Moves between states:
w596 § w207
w596 % w297
w596 ! w18
w596 @ w905
w596 ^ w68
w596 & w578
w196 § w11
w196 % w268
w196 ! w820
w196 @ w354
w196 ^ w575
w196 & w361
w799 § w151
w799 % w899
w799 ! w201
w799 @ w814
w799 ^ w498
w799 & w11
w480 § w216
w480 % w60
w480 ! w712
w480 @ w32
w480 ^ w368
w480 & w693
w297 § w599
w297 % w678
w297 ! w969
w297 @ w91
w297 ^ w75
w297 & w905
w871 § w72
w871 % w719
w871 ! w252
w871 @ w826
w871 ^ w678
w871 & w969
w858 § w68
w858 % w207
w858 ! w944
w858 @ w596
w858 ^ w60
w858 & w712
w32 § w60
w32 % w68
w32 ! w578
w32 @ w858
w32 ^ w216
w32 & w401
w18 § w863
w18 % w969
w18 ! w207
w18 @ w389
w18 ^ w905
w18 & w60
w300 § w826
w300 % w756
w300 ! w678
w300 @ w252
w300 ^ w871
w300 & w75
w820 § w25
w820 % w498
w820 ! w11
w820 @ w492
w820 ^ w354
w820 & w922
w207 § w75
w207 % w599
w207 ! w863
w207 @ w297
w207 ^ w389
w207 & w596
w599 § w252
w599 % w912
w599 ! w871
w599 @ w678
w599 ^ w300
w599 & w297
w75 § w300
w75 % w252
w75 ! w91
w75 @ w599
w75 ^ w969
w75 & w207
w389 § w969
w389 % w300
w389 ! w297
w389 @ w75
w389 ^ w863
w389 & w68
w723 § w531
w723 % w820
w723 ! w450
w723 @ w922
w723 ^ w361
w723 & w513
w201 § w382
w201 % w480
w201 ! w151
w201 @ w693
w201 ^ w814
w201 & w25
w268 § w814
w268 % w382
w268 ! w498
w268 @ w201
w268 ^ w799
w268 & w354
w252 § w756
w252 % w256
w252 ! w72
w252 @ w912
w252 ^ w826
w252 & w599
w712 § w858
w712 % w596
w712 ! w216
w712 @ w578
w712 ^ w32
w712 & w899
w498 § w693
w498 % w401
w498 ! w814
w498 @ w151
w498 ^ w201
w498 & w492
w368 § w578
w368 % w944
w368 ! w32
w368 @ w216
w368 ^ w712
w368 & w382
w11 § w799
w11 % w814
w11 ! w25
w11 @ w268
w11 ^ w492
w11 & w196
w719 § w538
w719 % w565
w719 ! w256
w719 @ w681
w719 ^ w983
w719 & w826
w91 § w678
w91 % w72
w91 ! w300
w91 @ w871
w91 ^ w599
w91 & w863
w531 § w354
w531 % w25
w531 ! w575
w531 @ w820
w531 ^ w196
w531 & w723
w905 § w297
w905 % w91
w905 ! w389
w905 @ w863
w905 ^ w207
w905 & w944
w151 § w401
w151 % w712
w151 ! w382
w151 @ w899
w151 ^ w693
w151 & w799
w776 § w513
w776 % w441
w776 ! w565
w776 @ w24
w776 ^ w839
w776 & w983
w361 § w196
w361 % w354
w361 ! w922
w361 @ w531
w361 ^ w450
w361 & w443
w256 § w839
w256 % w513
w256 ! w538
w256 @ w776
w256 ^ w681
w256 & w912
w25 § w201
w25 % w693
w25 ! w799
w25 @ w498
w25 ^ w268
w25 & w820
w565 § w185
w565 % w361
w565 ! w513
w565 @ w443
w565 ^ w24
w565 & w681
w185 § w450
w185 % w196
w185 ! w723
w185 @ w361
w185 ^ w441
w185 & w565
w72 § w983
w72 % w538
w72 ! w756
w72 @ w719
w72 ^ w912
w72 & w871
w983 § w776
w983 % w24
w983 ! w681
w983 @ w538
w983 ^ w256
w983 & w72
w513 § w723
w513 % w922
w513 ! w185
w513 @ w441
w513 ^ w443
w513 & w776
w922 § w820
w922 % w492
w922 ! w196
w922 @ w575
w922 ^ w531
w922 & w441
w575 § w492
w575 % w799
w575 ! w354
w575 @ w11
w575 ^ w820
w575 & w450
w492 § w498
w492 % w151
w492 ! w268
w492 @ w799
w492 ^ w25
w492 & w575
w578 § w596
w578 % w905
w578 ! w60
w578 @ w944
w578 ^ w858
w578 & w368
w681 § w565
w681 % w443
w681 ! w776
w681 @ w839
w681 ^ w538
w681 & w756
w826 § w719
w826 % w681
w826 ! w912
w826 @ w756
w826 ^ w72
w826 & w300
w443 § w361
w443 % w531
w443 ! w441
w443 @ w723
w443 ^ w185
w443 & w839
w60 § w18
w60 % w389
w60 ! w596
w60 @ w68
w60 ^ w944
w60 & w32
w354 § w268
w354 % w201
w354 ! w492
w354 @ w25
w354 ^ w11
w354 & w531
w538 § w24
w538 % w185
w538 ! w839
w538 @ w565
w538 ^ w776
w538 & w719
w382 § w368
w382 % w216
w382 ! w401
w382 @ w480
w382 ^ w899
w382 & w201
w450 § w575
w450 % w11
w450 ! w531
w450 @ w196
w450 ^ w922
w450 & w185
w756 § w681
w756 % w839
w756 ! w983
w756 @ w256
w756 ^ w719
w756 & w252
w678 § w912
w678 % w983
w678 ! w826
w678 @ w72
w678 ^ w252
w678 & w91
w24 § w441
w24 % w450
w24 ! w443
w24 @ w185
w24 ^ w513
w24 & w538
w216 § w944
w216 % w18
w216 ! w858
w216 @ w60
w216 ^ w578
w216 & w480
w693 § w480
w693 % w32
w693 ! w899
w693 @ w401
w693 ^ w382
w693 & w498
w944 § w905
w944 % w863
w944 ! w68
w944 @ w18
w944 ^ w596
w944 & w216
w863 § w91
w863 % w871
w863 ! w75
w863 @ w969
w863 ^ w297
w863 & w18
w814 § w899
w814 % w368
w814 ! w693
w814 @ w382
w814 ^ w151
w814 & w268
w401 § w32
w401 % w858
w401 ! w368
w401 @ w712
w401 ^ w480
w401 & w151
w68 § w389
w68 % w75
w68 ! w905
w68 @ w207
w68 ^ w18
w68 & w858
w839 § w443
w839 % w723
w839 ! w24
w839 @ w513
w839 ^ w565
w839 & w256
w899 § w712
w899 % w578
w899 ! w480
w899 @ w368
w899 ^ w401
w899 & w814
w441 § w922
w441 % w575
w441 ! w361
w441 @ w450
w441 ^ w723
w441 & w24
w912 § w256
w912 % w776
w912 ! w719
w912 @ w983
w912 ^ w756
w912 & w678
w969 § w871
w969 % w826
w969 ! w599
w969 @ w300
w969 ^ w91
w969 & w389

The rows follow the links: the fewer symbols apart two states are, the more alike their rows tend to be.

Row, then state:
(-48, -37, 19, -63, -49, -25, -70, -2, 5, -18, 10, -22, -56, 30, -2, -1, -6, 12, -94, 33, 43, 6, -12, 11, 33, -22, -6, 86, 32, -6, 9, 15, -16, 17, -26, 5, 12, -22, 26, 52, -17)
state: w839
(71, 41, -52, 35, 42, -6, 44, 22, -43, -6, -8, 43, 63, 20, 26, -19, 9, -7, 84, -3, -19, 19, -5, -6, -36, 8, 10, -96, 23, 18, 37, 27, 20, 48, 27, -7, -2, -1, -15, -1, -7)
state: w32
(-39, 38, 45, -6, -26, -46, 25, -20, 25, 4, -57, 23, -38, -1, -33, -50, 56, -81, 0, -77, -36, 4, -23, -20, -30, 38, -62, 4, -19, -11, -6, -3, 7, -44, 1, -32, -8, -21, 70, 4, -14)
state: w91
(61, 64, -11, 18, 17, -26, 12, 22, -23, -32, -20, 32, 38, 22, 46, -6, -1, -15, 80, -34, -24, 12, -7, -25, -70, -3, -14, -107, 12, 9, 37, 35, 5, -4, 54, -29, 10, 0, -4, -24, -1)
state: w25
(79, -34, -3, 59, 41, 58, 27, 29, -21, 53, 65, 6, 41, 4, -12, 76, -9, 60, 25, 17, 14, -20, 24, -21, 27, -6, 18, -19, -17, 7, 18, -52, -2, 28, -37, 35, -42, 4, -45, 16, -31)
state: w24
(-59, -22, -11, -37, -46, 2, -11, 33, -6, 39, -22, -23, 11, 9, 2, -60, 36, -5, -19, -64, -1, 13, -9, 5, -22, 36, -28, 33, -14, -26, 17, 30, 47, -6, -58, 15, 8, 56, 60, 106, -9)
state: w858
(-82, 19, 36, -41, -15, -45, 0, -51, 26, -6, -69, 31, -57, -34, -66, -5, -3, -64, -40, -19, -5, -2, -35, 16, -5, 2, -57, 57, 12, -10, -31, -16, -9, -18, 15, -40, -9, -40, 35, 0, 4)
state: w899
(-8, -43, -8, -50, -31, 24, -62, 23, 12, 55, 39, -2, -6, -5, -1, 15, 14, 58, -87, 70, 27, 32, -4, 45, 52, -16, 30, 55, 46, 16, 8, -10, -4, 47, -37, 18, -29, 6, -21, 37, -3)
state: w389
(-84, -14, -32, -50, -13, 19, 14, 7, 9, 72, -52, 16, 26, -47, -43, -62, 23, -11, -30, -28, -17, 16, -26, 57, 3, 33, -24, 32, 14, -8, -18, 18, 34, 39, -44, -2, -25, 43, 18, 67, 10)
state: w912
(-3, 65, 19, -11, -2, -53, -11, -26, 16, -70, -45, 19, -26, -14, 22, -7, -15, -44, 42, -4, -25, 2, -18, -14, -46, -14, -7, -56, 19, 14, -6, 28, -21, -38, 90, -45, 21, -20, -12, -80, 25)
state: w681
(-52, -36, 26, -50, -58, -45, -61, -1, -4, -22, 7, -31, -53, 42, 2, -21, 1, -5, -89, 10, 42, 6, -7, -8, 16, -10, -20, 87, 14, -23, 18, 21, -5, -5, -26, 4, 30, -11, 41, 69, -23)
state: w723
(-13, 65, 14, -17, 6, -41, -6, -38, 13, -69, -46, 16, -34, -26, 16, -20, -23, -43, 30, 16, -18, 6, -15, 5, -42, -25, 6, -48, 19, 10, -28, 23, -25, -33, 78, -50, 20, -35, -18, -98, 40)
state: w826
(-12, 38, -12, 10, -3, 4, 56, -7, 26, 37, -43, 32, 13, -6, -23, -99, 74, -63, 25, -47, -68, 25, -17, 18, -13, 57, -14, -41, -11, 11, -23, 5, 25, -12, -10, -32, -25, -2, 42, -34, -6)
state: w185
(35, -39, 32, 10, -37, 39, -49, 51, 9, 51, 81, -63, 9, 15, 47, 22, 17, 78, -18, -13, -9, 13, 37, -26, -2, 8, 18, 3, -36, -15, 30, -4, -7, -53, -37, 38, -11, 61, -3, 15, -13)
state: w361
(37, -41, 3, -17, -26, 54, -54, 56, 15, 87, 71, -36, 26, -5, 35, 15, 33, 92, -41, 11, -11, 38, 18, 4, 20, 5, 31, 11, 4, 3, 25, -4, 3, -13, -50, 28, -35, 64, -20, 26, -14)
state: w201
(73, 62, -33, 21, 29, -12, 26, 26, -30, -19, -12, 36, 54, 27, 36, -15, 9, -10, 87, -18, -26, 17, -8, -21, -55, 6, -3, -119, 17, 12, 38, 40, 19, 20, 43, -13, 2, 0, -11, -15, -5)
state: w693
(-1, 42, -32, 13, 7, 11, 58, -13, 23, 39, -48, 38, 6, -14, -25, -103, 66, -56, 27, -31, -70, 27, -14, 42, -1, 60, -1, -51, -2, 18, -37, 11, 18, 1, -4, -37, -22, -5, 16, -47, 13)
state: w196
(25, -52, 41, 35, 0, 8, -18, -29, 5, -40, 73, -54, -48, 33, 6, 54, -29, 33, -49, 50, 40, -25, 36, -33, 55, -28, 35, 62, -25, -10, -11, -49, -34, -19, -24, 27, 13, -25, -12, -33, -12)
state: w944
(31, 5, 23, 50, 34, -4, 16, 7, -39, -52, 19, -16, 21, 1, 27, 91, -72, 16, 68, -22, 32, -44, 30, -64, -45, -37, -7, -35, -46, -14, 26, -13, -1, -38, 28, 20, 25, 20, -28, 2, 10)
state: w712
(35, -55, 20, 40, 7, 23, -5, -19, 5, -22, 70, -35, -27, 28, -7, 68, -24, 38, -46, 60, 28, -25, 32, -12, 71, -31, 37, 59, -13, -4, -20, -48, -31, 7, -22, 36, 2, -37, -30, -27, -16)
state: w368
(64, 26, -74, 28, 64, 14, 49, 9, -32, -19, -4, 35, 53, 19, 18, -11, -21, -3, 63, 44, -3, 12, -6, 12, -8, -1, 34, -83, 25, 17, 15, 24, 14, 84, 18, -1, 5, -17, -36, -6, 10)
state: w75

Each walk starts at a row. The symbols on each line, taken left to right, move it on to the next state.
Each answer is a row, close to the row of the state it stands for.
(27, 16, -57, 35, 65, 6, 48, -27, -40, -82, -9, 21, 37, 8, 7, 17, -60, -6, 46, 58, 31, -14, 4, 11, 17, -23, 44, -36, 23, 14, -13, 14, -5, 74, 39, -4, 30, -35, -48, -24, 23)
! % & (30, -45, 40, 14, -39, 22, -52, 31, 6, 20, 75, -70, -9, 28, 53, 25, 7, 59, -22, -16, 5, 1, 43, -39, 0, 8, 27, 11, -43, -9, 17, -12, -8, -67, -39, 43, -2, 44, 6, 10, -12)
§ § (69, -39, -8, 52, 46, 58, 25, 12, -6, 42, 65, 5, 28, -1, -20, 79, -7, 58, 3, 42, 17, -12, 18, -14, 49, -10, 28, 3, -4, 14, 2, -53, -13, 39, -32, 31, -35, -16, -38, 5, -31)
(44, 69, 0, 10, 7, -48, 0, 7, -13, -50, -30, 27, 8, 17, 40, -3, 1, -27, 73, -27, -26, 16, -11, -29, -73, -9, -18, -103, 14, 9, 33, 33, 2, -28, 71, -32, 17, -2, 3, -43, 14)
§ § ^ (-95, 15, 16, -43, -14, -33, 12, -40, 30, 14, -74, 40, -51, -55, -64, -10, 1, -54, -44, -10, 3, -8, -41, 37, 1, -3, -49, 64, 21, -3, -35, -9, -15, 2, 11, -32, -12, -26, 24, -1, 5)
^ ! (47, -41, 12, 41, 26, 37, 3, -17, -2, -5, 67, -22, -13, 18, -20, 77, -15, 39, -31, 66, 34, -22, 29, -6, 70, -26, 44, 47, 1, 2, -20, -56, -27, 28, -27, 44, -7, -34, -31, -20, -22)
(-14, 58, -2, -8, 10, -38, 10, -50, 28, -51, -51, 21, -19, -33, -2, -23, -16, -43, 20, 24, -19, 9, -22, 26, -20, -13, 10, -34, 29, 24, -41, 26, -23, -19, 72, -51, 11, -35, -26, -106, 41)
^ % (-24, 49, 35, 0, -21, -39, 35, -6, 14, 26, -53, 27, -28, 8, -30, -66, 67, -76, 12, -82, -55, 4, -24, -6, -37, 53, -45, -18, -19, -11, -11, -5, 18, -37, 6, -23, -10, -7, 67, -5, -23)
^ ! (24, -48, 54, 30, -35, 17, -47, 20, 9, -9, 82, -67, -29, 37, 44, 38, -6, 49, -26, -11, 14, -8, 47, -45, 6, -5, 26, 34, -44, -16, 8, -17, -16, -75, -37, 40, 12, 22, 3, -6, -14)
(64, -49, -1, 50, 36, 55, 19, -2, -8, 25, 74, -2, 9, 11, -15, 78, -8, 48, -11, 59, 24, -23, 24, -2, 66, -15, 37, 24, -8, 11, -10, -59, -22, 38, -27, 35, -26, -28, -44, -7, -21)
! & (-55, -29, 31, -48, -57, -38, -60, 12, -2, -22, -5, -34, -47, 43, 10, -24, 10, -6, -64, -18, 37, 7, -4, -11, 3, -3, -26, 77, 2, -21, 28, 27, 12, -4, -34, 16, 31, -4, 56, 86, -21)
% % ^ (18, -40, -11, -20, -35, 55, -49, 45, 20, 96, 56, -22, 25, -7, 25, 12, 33, 85, -49, 27, -4, 33, 10, 32, 38, 7, 32, 18, 18, 8, 24, 2, 0, 10, -44, 27, -37, 45, -19, 30, -5)
(-18, 50, -29, -16, 18, -5, 36, -42, 31, -21, -57, 28, -7, -43, -19, -69, 14, -49, 15, 30, -50, 18, -23, 49, 5, 16, 25, -28, 21, 18, -57, 17, -12, 13, 47, -54, -6, -30, -24, -93, 41)
% @ % (-22, -43, 0, -53, -33, -1, -70, 16, 18, 21, 23, -7, -27, 12, -2, 11, -3, 42, -98, 64, 33, 23, -13, 34, 50, -23, 25, 75, 48, 10, 6, 3, -15, 44, -30, 7, -15, -11, -8, 37, -12)
§ @ ! (75, -23, -3, 58, 39, 46, 28, 34, -29, 57, 58, 7, 51, 2, -2, 76, -1, 59, 44, -11, 4, -15, 20, -27, 8, -4, 8, -41, -25, -1, 25, -41, 1, 14, -18, 40, -32, 19, -28, 27, -20)
(-59, -21, -28, -39, -33, 4, 1, 28, 1, 58, -23, -13, 26, -5, -15, -72, 33, -8, -20, -57, -9, 16, -8, 23, -16, 40, -28, 34, -12, -21, 13, 32, 50, 9, -62, 12, -2, 61, 40, 96, -1)
@ % (70, -15, 8, 60, 35, 34, 20, 41, -30, 42, 54, 1, 53, 0, 13, 79, -17, 50, 64, -25, 8, -24, 21, -45, -13, -9, 1, -53, -35, -8, 41, -28, 6, -9, -13, 36, -24, 34, -21, 25, -18)
! % % (21, 68, 21, 1, 4, -51, -4, -13, -3, -64, -36, 25, -7, -1, 38, -4, -4, -38, 52, -19, -29, 4, -11, -28, -62, -14, -18, -78, 8, 12, 7, 35, -7, -34, 80, -38, 22, -20, 6, -61, 20)
(10, 8, -10, 36, 46, -13, 15, -25, -40, -99, -2, -20, 2, 5, 17, 64, -90, -4, 55, 16, 41, -40, 24, -37, -21, -46, 9, -14, -25, -11, -4, 5, -11, -16, 45, 11, 49, -21, -31, -21, 28)
^ ^ (-6, 44, -36, -2, 20, 12, 62, -26, 24, 25, -43, 38, 15, -31, -23, -95, 52, -43, 23, -2, -63, 25, -20, 50, 5, 43, 16, -40, 18, 20, -46, 14, 13, 15, 12, -37, -16, -16, 0, -69, 22)
& (38, -45, 20, -3, -39, 49, -48, 48, 8, 75, 71, -51, 33, 11, 43, 17, 29, 80, -22, -9, 0, 22, 27, -15, 9, 8, 34, 3, -16, -4, 35, 1, 6, -35, -44, 39, -25, 67, -8, 19, -10)
(-32, -46, 7, -58, -43, -12, -73, 7, 4, 2, 15, -18, -43, 15, -3, 9, 1, 28, -97, 53, 50, 16, -6, 24, 42, -22, 3, 78, 47, -1, 9, 1, -12, 28, -28, 10, 4, -18, 5, 42, -9)
& & § (47, 20, -74, 30, 67, 18, 52, -9, -43, -58, -12, 33, 54, 12, 12, -8, -30, -4, 49, 50, 15, -2, 4, 17, 15, -15, 39, -57, 28, 20, -1, 21, 10, 84, 23, -2, 26, -35, -42, -13, 21)
% ^ ^ (-4, 39, 7, 7, -11, -10, 56, -8, 15, 31, -45, 31, -4, 12, -26, -83, 72, -70, 26, -68, -69, 18, -17, 5, -23, 57, -35, -34, -24, -1, -16, 2, 19, -26, -7, -23, -18, -2, 59, -14, -11)
(5, -41, -20, -44, -37, 33, -58, 41, 16, 73, 50, -16, 11, -10, 11, 15, 23, 76, -70, 52, 8, 28, -6, 37, 51, -12, 39, 34, 38, 18, 13, 0, -8, 34, -46, 11, -35, 32, -24, 35, -7)
% ! (55, -13, 8, 56, 30, 27, 16, 26, -31, 11, 42, -5, 42, -7, 19, 96, -36, 42, 67, -34, 13, -37, 30, -58, -27, -18, -7, -53, -41, -10, 41, -27, 8, -24, 0, 31, -2, 31, -20, 28, -12)
% & & (32, -51, 47, 27, -16, 7, -34, -10, 2, -45, 77, -50, -46, 35, 21, 53, -29, 41, -37, 30, 33, -25, 40, -36, 41, -15, 25, 59, -36, -14, -12, -36, -35, -48, -23, 37, 24, -16, 0, -23, -11)
(-57, 26, 55, -24, -27, -51, 14, -27, 24, -1, -69, 28, -58, -8, -50, -27, 32, -80, -13, -59, -25, -5, -30, -12, -27, 19, -62, 25, -7, -9, -12, -13, -8, -39, 10, -40, -3, -29, 65, -3, -13)
% @ (25, -46, 59, 32, -33, 8, -41, 1, 7, -30, 79, -70, -47, 39, 36, 48, -10, 43, -38, 3, 22, -27, 43, -44, 21, -14, 26, 43, -45, -21, 0, -28, -26, -68, -27, 35, 26, 1, 4, -14, -14)
% § ^ (-94, -6, -29, -54, -10, 7, 16, -9, 26, 67, -60, 33, 16, -56, -55, -49, 20, -20, -35, -16, -14, 14, -35, 68, 14, 21, -22, 50, 17, -2, -25, 8, 28, 34, -22, -16, -28, 21, 1, 46, 17)
